Small tables with named rows and columns. After each table, cells are looked up by row and column.

kolen
         fibiru  puz  nal  gebi  gaf  berav  zad  fuzuri  kavosi  kivifu
tuv         119  201  115   176  128     53  127      91     162     139
gur         106  105  147   125  133    125   88     146     130     178
zafamam     153   77  128    35  101    120   68     144      40     117
gige         92  134  147   204  121    182  205     138     173     159
vukediv     167   75  152    79  151    126  124     165      53     132
zup         102  124  128   154  107    135  153     147     134     114
zozolus     120  208   92   121   54     67  133     123      93      90

tuv, fuzuri -> 91
zup, nal -> 128
vukediv, gebi -> 79
tuv, berav -> 53
vukediv, berav -> 126
vukediv, fibiru -> 167
zafamam, fuzuri -> 144
vukediv, gaf -> 151
vukediv, nal -> 152
gur, fuzuri -> 146
zup, kivifu -> 114
tuv, puz -> 201
tuv, zad -> 127
tuv, nal -> 115
zafamam, gaf -> 101

Table duv
,zizab,dobisit,tam,giti,luzize,fipar,domusap,ripegaz
zisabe,4177,5450,6660,4669,5187,4769,4956,6018
fomusa,7319,6445,4486,6326,6510,5813,6158,5005
kedupuz,7479,5736,5046,5597,3535,4857,5372,4074
pama,6424,5357,1532,5452,4859,5328,6556,4458
mef,3000,5722,2803,3158,6868,8398,3921,5607
fop,1961,3551,4458,4304,4500,6063,3085,4719
lif,3048,4732,2709,4256,2098,4516,5019,5175
kirora,8056,6603,3171,6365,4973,4471,7147,4252
mel,6866,4309,3547,6684,4177,2364,6148,2790
kizir,5226,3111,3561,6033,2322,2939,3616,4225

lif, ripegaz: 5175
kizir, luzize: 2322
fop, tam: 4458
lif, tam: 2709
kizir, ripegaz: 4225
mef, luzize: 6868
mef, fipar: 8398
fomusa, ripegaz: 5005
fop, giti: 4304
mef, giti: 3158
mel, tam: 3547
kedupuz, ripegaz: 4074

musevas
|  | gubuka | vimu | fetomim | mir | lasegez |
|---|---|---|---|---|---|
| seli | 5383 | 5171 | 1417 | 3190 | 8006 |
| fiv | 4610 | 5528 | 2139 | 1606 | 7600 |
| pasonal | 4896 | 3711 | 8285 | 1454 | 5277 |

fiv, vimu -> 5528
pasonal, vimu -> 3711
pasonal, mir -> 1454
fiv, fetomim -> 2139
seli, mir -> 3190
seli, fetomim -> 1417
pasonal, gubuka -> 4896
fiv, lasegez -> 7600
Row with the largest vimu: fiv

mov
|  | zibe | vil | zesa | kib | rak | tazamol | keviko | kupa |
|---|---|---|---|---|---|---|---|---|
| bipaton | 133 | 169 | 109 | 127 | 142 | 113 | 108 | 137 |
| lafufub | 114 | 168 | 121 | 127 | 152 | 115 | 122 | 184 |
| fifi | 159 | 188 | 61 | 96 | 152 | 84 | 116 | 217 |
| keta | 137 | 120 | 121 | 138 | 119 | 134 | 133 | 141 |
| fabimo | 132 | 189 | 100 | 108 | 161 | 93 | 121 | 174 |

What is the kib of fabimo in mov?
108
What is the rak of fifi in mov?
152
What is the keviko of fifi in mov?
116
What is the kib of keta in mov?
138
What is the zibe of fifi in mov?
159
What is the zesa of lafufub in mov?
121
What is the kupa of fabimo in mov?
174
What is the kupa of bipaton in mov?
137
What is the tazamol of keta in mov?
134
What is the keviko of lafufub in mov?
122

gogib:
|  | rab | pazibu | dib | beg | satudag | zor | did |
|---|---|---|---|---|---|---|---|
| bep | 3.307 | 6.890 | 5.592 | 5.484 | 6.296 | 7.512 | 0.394 |
| kemali | 5.458 | 6.462 | 6.946 | 4.292 | 8.362 | 4.117 | 3.455 |
| rit | 2.758 | 8.623 | 6.361 | 4.813 | 6.096 | 8.118 | 5.209 |
| futoge | 4.964 | 2.364 | 4.142 | 4.642 | 1.949 | 4.841 | 6.782 |
| nege | 4.430 | 2.012 | 4.426 | 4.971 | 3.438 | 4.510 | 5.359 |
| sok | 8.532 | 3.281 | 3.786 | 5.893 | 3.202 | 4.205 | 5.686 |

did of rit: 5.209
satudag of sok: 3.202
beg of sok: 5.893
pazibu of futoge: 2.364
pazibu of rit: 8.623
did of nege: 5.359
zor of rit: 8.118
pazibu of kemali: 6.462
dib of rit: 6.361
pazibu of nege: 2.012
Which row has the largest dib? kemali

dig =
|  | tet | dem | mulak | zem | ker | dev | digof | tob | buz |
|---|---|---|---|---|---|---|---|---|---|
| zezep | 114 | 559 | 701 | 608 | 514 | 310 | 706 | 252 | 514 |
| kenali | 219 | 420 | 523 | 458 | 555 | 336 | 577 | 301 | 511 |
| limur | 221 | 631 | 718 | 710 | 488 | 353 | 737 | 318 | 409 |
| zuz | 210 | 427 | 533 | 453 | 535 | 346 | 569 | 296 | 517 |
| getifi | 193 | 555 | 754 | 680 | 490 | 289 | 638 | 271 | 476 |
| rafez | 203 | 427 | 539 | 457 | 539 | 340 | 576 | 270 | 505 |
| popip | 229 | 634 | 760 | 717 | 476 | 311 | 702 | 256 | 408 |
| feneg | 205 | 645 | 698 | 694 | 506 | 369 | 762 | 342 | 409 |

What is the tob of limur in dig? 318
What is the dev of limur in dig? 353
What is the digof of getifi in dig? 638
What is the zem of zuz in dig? 453
What is the buz of zuz in dig? 517
What is the ker of popip in dig? 476

Table ridi
	zur	diton	dufi	rofa
fef	0.40	0.61	0.08	0.78
kubaf	0.65	0.43	0.64	0.44
gezu	0.60	0.53	0.49	0.81
vaba	0.64	0.99	0.43	0.88
tep	0.51	0.75	0.89	0.75

vaba, diton: 0.99
tep, dufi: 0.89
kubaf, diton: 0.43
gezu, zur: 0.60
gezu, rofa: 0.81
fef, zur: 0.40
tep, rofa: 0.75

dinali.csv
,definup,fidigeb,guvof,bugetif,suf,baze,sasovu,vib
dakoz,196,190,76,199,94,73,182,74
binebo,194,105,161,200,110,146,109,72
ralo,108,107,148,109,127,148,105,146
ziz,71,135,123,76,133,120,128,172
ved,179,211,58,182,96,56,196,89
lamun,180,212,56,182,95,58,196,90
piza,69,63,193,75,146,182,66,171
git,125,91,166,126,127,162,92,132
maz,90,126,131,91,130,131,120,161
nam,172,198,64,171,98,70,186,97
bag,119,183,72,119,111,81,173,137
musenen,64,130,121,65,134,125,125,181
fam,197,138,126,200,102,120,136,74

definup of fam is 197
guvof of fam is 126
definup of maz is 90
sasovu of nam is 186
vib of fam is 74
fidigeb of maz is 126
guvof of dakoz is 76
suf of nam is 98
fidigeb of git is 91

